array([[ -6.7,   8.6,   6.3,  -2.3,  -2.0, -14.2,   6.5,   0.9,  18.2,
         -8.6,   0.8,  -8.3,  -3.3],
       [ -1.1, -16.3,   6.9, -16.6,  30.5, -25.4,   0.6,  -9.0, -11.0,
         23.3,  -4.5,  20.6,  11.7],
       [ -9.6,  -6.1,  18.4,   3.4, -15.5,  -7.9, -10.6,  10.8,  16.7,
         -6.7,  -3.2, -13.5, -12.7],
       [-11.1,  -6.4,  17.9,   6.0, -10.3,  -8.0,  -8.5,   8.7,  20.3,
         -8.0,  -6.7, -12.5, -13.5],
       [  1.5,   6.5,  11.2, -13.0,  11.3, -25.7,   6.9,  -6.6,  -5.4,
         42.1, -28.7,   1.9,  -7.3],
       [  0.8,   6.4,  11.0, -13.5,  12.6, -26.7,   6.2,  -6.3,  -5.0,
         41.1, -28.5,   1.8,  -5.9],
       [  4.6,   0.4,   8.4,  -8.4,  -0.9, -18.3,  11.4, -25.3,  -0.4,
         44.9, -22.9,  11.7, -15.6]])
=>
array([[-15.6,  11.7, -22.9,  44.9,  -0.4, -25.3,  11.4, -18.3,  -0.9,
         -8.4,   8.4,   0.4,   4.6],
       [ -5.9,   1.8, -28.5,  41.1,  -5.0,  -6.3,   6.2, -26.7,  12.6,
        -13.5,  11.0,   6.4,   0.8],
       [ -7.3,   1.9, -28.7,  42.1,  -5.4,  -6.6,   6.9, -25.7,  11.3,
        -13.0,  11.2,   6.5,   1.5],
       [-13.5, -12.5,  -6.7,  -8.0,  20.3,   8.7,  -8.5,  -8.0, -10.3,
          6.0,  17.9,  -6.4, -11.1],
       [-12.7, -13.5,  -3.2,  -6.7,  16.7,  10.8, -10.6,  -7.9, -15.5,
          3.4,  18.4,  -6.1,  -9.6],
       [ 11.7,  20.6,  -4.5,  23.3, -11.0,  -9.0,   0.6, -25.4,  30.5,
        -16.6,   6.9, -16.3,  -1.1],
       [ -3.3,  -8.3,   0.8,  -8.6,  18.2,   0.9,   6.5, -14.2,  -2.0,
         -2.3,   6.3,   8.6,  -6.7]])

array([[  4.0,   1.1,   4.4, -10.8, -22.4,  23.0,   3.7,   3.0,   6.7,
        -11.4,  -7.9,   5.5,  -9.4,  -3.8],
       [  0.3,   2.4,   1.4,  -1.8,  39.9,  43.6,   0.3,   0.9,   6.6,
          5.2,  -6.3,   0.4, -48.6, -42.6],
       [ 10.4,   8.8,  12.2,  30.7,  14.4,  31.1,  10.4,  10.6,  16.1,
         -8.8, -14.9,  11.2, -45.6, -38.1]])
=>
array([[-38.1, -45.6,  11.2, -14.9,  -8.8,  16.1,  10.6,  10.4,  31.1,
         14.4,  30.7,  12.2,   8.8,  10.4],
       [-42.6, -48.6,   0.4,  -6.3,   5.2,   6.6,   0.9,   0.3,  43.6,
         39.9,  -1.8,   1.4,   2.4,   0.3],
       [ -3.8,  -9.4,   5.5,  -7.9, -11.4,   6.7,   3.0,   3.7,  23.0,
        -22.4, -10.8,   4.4,   1.1,   4.0]])

array([[-48.5, -43.4,  45.9],
       [-24.4, -46.3, -41.3],
       [ 16.5,  29.7, -46.9]])
=>
array([[-46.9,  29.7,  16.5],
       [-41.3, -46.3, -24.4],
       [ 45.9, -43.4, -48.5]])

array([[-25.1,  22.2],
       [ 15.9,   0.8],
       [ 25.1,  49.9]])
=>
array([[ 49.9,  25.1],
       [  0.8,  15.9],
       [ 22.2, -25.1]])

array([[-11.2,  -2.8,  15.9,   4.8,  49.5,   9.2],
       [-48.6, -46.2,  33.8,  22.7, -24.4, -18.2]])
=>
array([[-18.2, -24.4,  22.7,  33.8, -46.2, -48.6],
       [  9.2,  49.5,   4.8,  15.9,  -2.8, -11.2]])

array([[  6.0, -24.9, -51.3, -35.7,  49.1, -42.8,  -9.8,  29.1, -33.2],
       [-55.7, -50.1,  49.5, -35.6, -26.6,  56.1,   7.0,  11.8,  16.4],
       [ 38.8,   4.6, -24.9,  38.8,  54.2,  24.6,  53.9, -26.3, -16.1],
       [  5.5, -17.3,   2.6, -49.9,  10.1,  49.5,  56.4, -31.0, -31.4],
       [  6.6, -24.3,  -3.9, -22.2,  25.5,  41.0,  17.4, -30.9, -47.0]])
=>
array([[-47.0, -30.9,  17.4,  41.0,  25.5, -22.2,  -3.9, -24.3,   6.6],
       [-31.4, -31.0,  56.4,  49.5,  10.1, -49.9,   2.6, -17.3,   5.5],
       [-16.1, -26.3,  53.9,  24.6,  54.2,  38.8, -24.9,   4.6,  38.8],
       [ 16.4,  11.8,   7.0,  56.1, -26.6, -35.6,  49.5, -50.1, -55.7],
       [-33.2,  29.1,  -9.8, -42.8,  49.1, -35.7, -51.3, -24.9,   6.0]])
